Below are the code and all the weights of a small trained network. Each question names an input and a target symbol and asks about switching units off, where a switched-off unit gives its printed mean instead of its output.

import numpy as np


def w(rows, s, z=0):
    codes = np.array(rows[::2]) - 128.0
    scale = np.full(codes.shape[1], s)
    scale[-1] = z or s
    return codes * scale


def f(y):
    return y / 2 * (1 + np.tanh(0.7978845608 * (y + 0.044715 * y**3)))


def softmax(a):
    e = np.exp(a - a.max(-1, keepdims=True))
    return e / e.sum(-1, keepdims=True)


def log_softmax(a):
    a = a - a.max(-1, keepdims=True)
    return a - np.log(np.exp(a).sum(-1, keepdims=True))


def net(x, mask):
    ids = ['ΓΘΠΦΨΩαβδεζηλμστ'.index(c) for c in x.split()]
    T = len(ids)
    res = E[ids] + P[:T]
    q, k, v = (res @ M[0].T for M in (Q, K, V))
    z = softmax(np.where(np.tri(T) > 0, q @ k.T / 2**0.5, -1e9)) @ v
    res = res + np.where(mask[0], z, O[0][:, -1]) @ O[0][:, :-1]
    y = f(res @ A[0][:, :-1].T + A[0][:, -1])
    res = res + np.where(mask[1:9], y, B[0][:, -1]) @ B[0][:, :-1]
    return log_softmax(res[-1] @ U[:, :-1].T + U[:, -1])


Q, K, V, O, A, B = {}, {}, {}, {}, {}, {}
E = w([
[117,117,88,229],'Γ',
[131,94,112,77],'Θ',
[184,112,134,199],'Π',
[61,174,169,100],'Φ',
[202,117,156,115],'Ψ',
[93,159,156,163],'Ω',
[124,145,115,126],'α',
[90,128,7,118],'β',
[126,143,111,127],'δ',
[94,170,172,165],'ε',
[104,112,109,115],'ζ',
[138,152,115,131],'η',
[115,130,130,123],'λ',
[135,46,75,125],'μ',
[74,77,54,163],'σ',
[155,184,146,39],'τ',
],0.018)
P = w([
[131,99,108,182],'0',
[164,151,64,146],'1',
[170,192,78,131],'2',
[155,197,114,127],'3',
[133,192,136,129],'4',
[114,195,173,124],'5',
[89,151,222,107],'6',
[79,128,254,92],'7',
[103,152,240,93],'8',
[110,195,216,107],'9',
],0.0045)
Q[0] = w([
[235,78,99,186],'head 1',
[206,180,64,2],'head 1',
],0.008)
K[0] = w([
[191,136,65,178],'head 1',
[159,53,101,9],'head 1',
],0.012)
V[0] = w([
[255,126,126,158],'head 1',
[221,40,51,53],'head 1',
],0.0093)
O[0] = w([
[163,51,254,160,1],'head 1',
[48,23,164,64,66],'head 1',
],0.0072,0.00073)
A[0] = w([
[101,45,157,74,146],'neuron 1',
[168,208,219,1,21],'neuron 2',
[20,92,39,114,182],'neuron 3',
[103,180,70,2,119],'neuron 4',
[124,42,84,242,137],'neuron 5',
[80,171,52,234,179],'neuron 6',
[229,82,176,148,206],'neuron 7',
[198,161,183,93,254],'neuron 8',
],0.0086,0.0062)
B[0] = w([
[127,165,142,127,227],'neuron 1',
[102,9,90,165,155],'neuron 2',
[128,126,125,45,243],'neuron 3',
[62,132,40,188,186],'neuron 4',
[214,87,62,159,194],'neuron 5',
[207,120,117,91,254],'neuron 6',
[145,101,159,163,189],'neuron 7',
[102,135,188,144,232],'neuron 8',
],0.012,0.0061)
U = w([
[81,152,65,64,12],'Γ',
[155,110,154,226,93],'Θ',
[189,227,186,98,178],'Π',
[139,135,136,143,163],'Φ',
[102,119,255,126,169],'Ψ',
[146,123,125,136,40],'Ω',
[182,114,68,211,1],'α',
[194,90,111,70,141],'β',
[146,117,118,142,51],'δ',
[142,130,132,135,100],'ε',
[17,201,222,25,197],'ζ',
[123,130,124,136,131],'η',
[132,134,135,146,61],'λ',
[61,89,116,191,240],'μ',
[88,202,52,188,178],'σ',
[137,123,117,154,44],'τ',
],0.0092,0.0077)

Each question gives the input, a string of symbols that net reads in full, and the target symbol t.
The units are the heads (2 rows each of Q, K, V and O) and the neurons (one row each of A and B). Each row of codes is followed by its name. A weight is (code - 128) times the scale printed after its matrix; where a second scale follows, it is the last column's (O, A, B and U).
mask holds one flag per unit, heads first, then neurons. A switched-off unit (its flag False) gives its mean, the last column of its rows in O or B, instead of its output. The means were averaged over made-up inputs and are rounded, as every weight is.
A unit's drop is (log p(t) with every unit on - log p(t) with that unit switched off) / (log p(t) with every unit on - log p(t) with every unit switched off).
The circuit of an input: a set's keep is (log p(t) with only the set's units on - log p(t) with every unit switched off) / (log p(t) with every unit on - log p(t) with every unit switched off). Starting from all 9 units, units are removed one at a time, each time the one whose removal leaves the highest keep (on an exact tie, the one counted first), for as long as the keep stays at least 0.8.
circuit, biggest first: the units of the circuit, biggest drop first
k most important neurons: the k neurons with the biggest drops, biggest first
drop of u: that unit's drop, to one decimal
input η α μ η β ε μ μ δ λ, target ζ: circuit, biggest first : (neuron 5)
input μ ε ζ μ α μ η, target ζ: circuit, biggest first : (neuron 5; head 1)
input τ τ ζ σ α δ α μ λ, target ζ: circuit, biggest first : (neuron 5; neuron 6)
input μ Ω ζ ζ, target ζ: circuit, biggest first : (neuron 5; head 1; neuron 3)
input μ α μ σ μ α δ δ β, target Γ: circuit, biggest first : (neuron 3; neuron 4; head 1)
input μ β Φ, target σ: circuit, biggest first : (head 1; neuron 4)
input μ Ψ Ω, target Π: circuit, biggest first : (head 1; neuron 4; neuron 2)
input Π μ λ μ Φ α μ ζ, target ζ: 2 most important neurons : (neuron 5; neuron 2)
input α η δ Θ, target ζ: 2 most important neurons : (neuron 5; neuron 6)
input Ψ α τ Θ σ, target β: 2 most important neurons : (neuron 3; neuron 5)
input σ τ λ λ Φ ζ Φ λ, target σ: 2 most important neurons : (neuron 4; neuron 3)
input Γ μ ε μ η δ, target ζ: drop of neuron 5 : 0.5
input Φ μ μ α α α ε, target Π: drop of head 1 : 1.1
input μ μ ζ Θ λ σ, target β: drop of neuron 5 : 0.1
input Φ δ ε Γ Φ ζ, target σ: circuit, biggest first : (head 1)
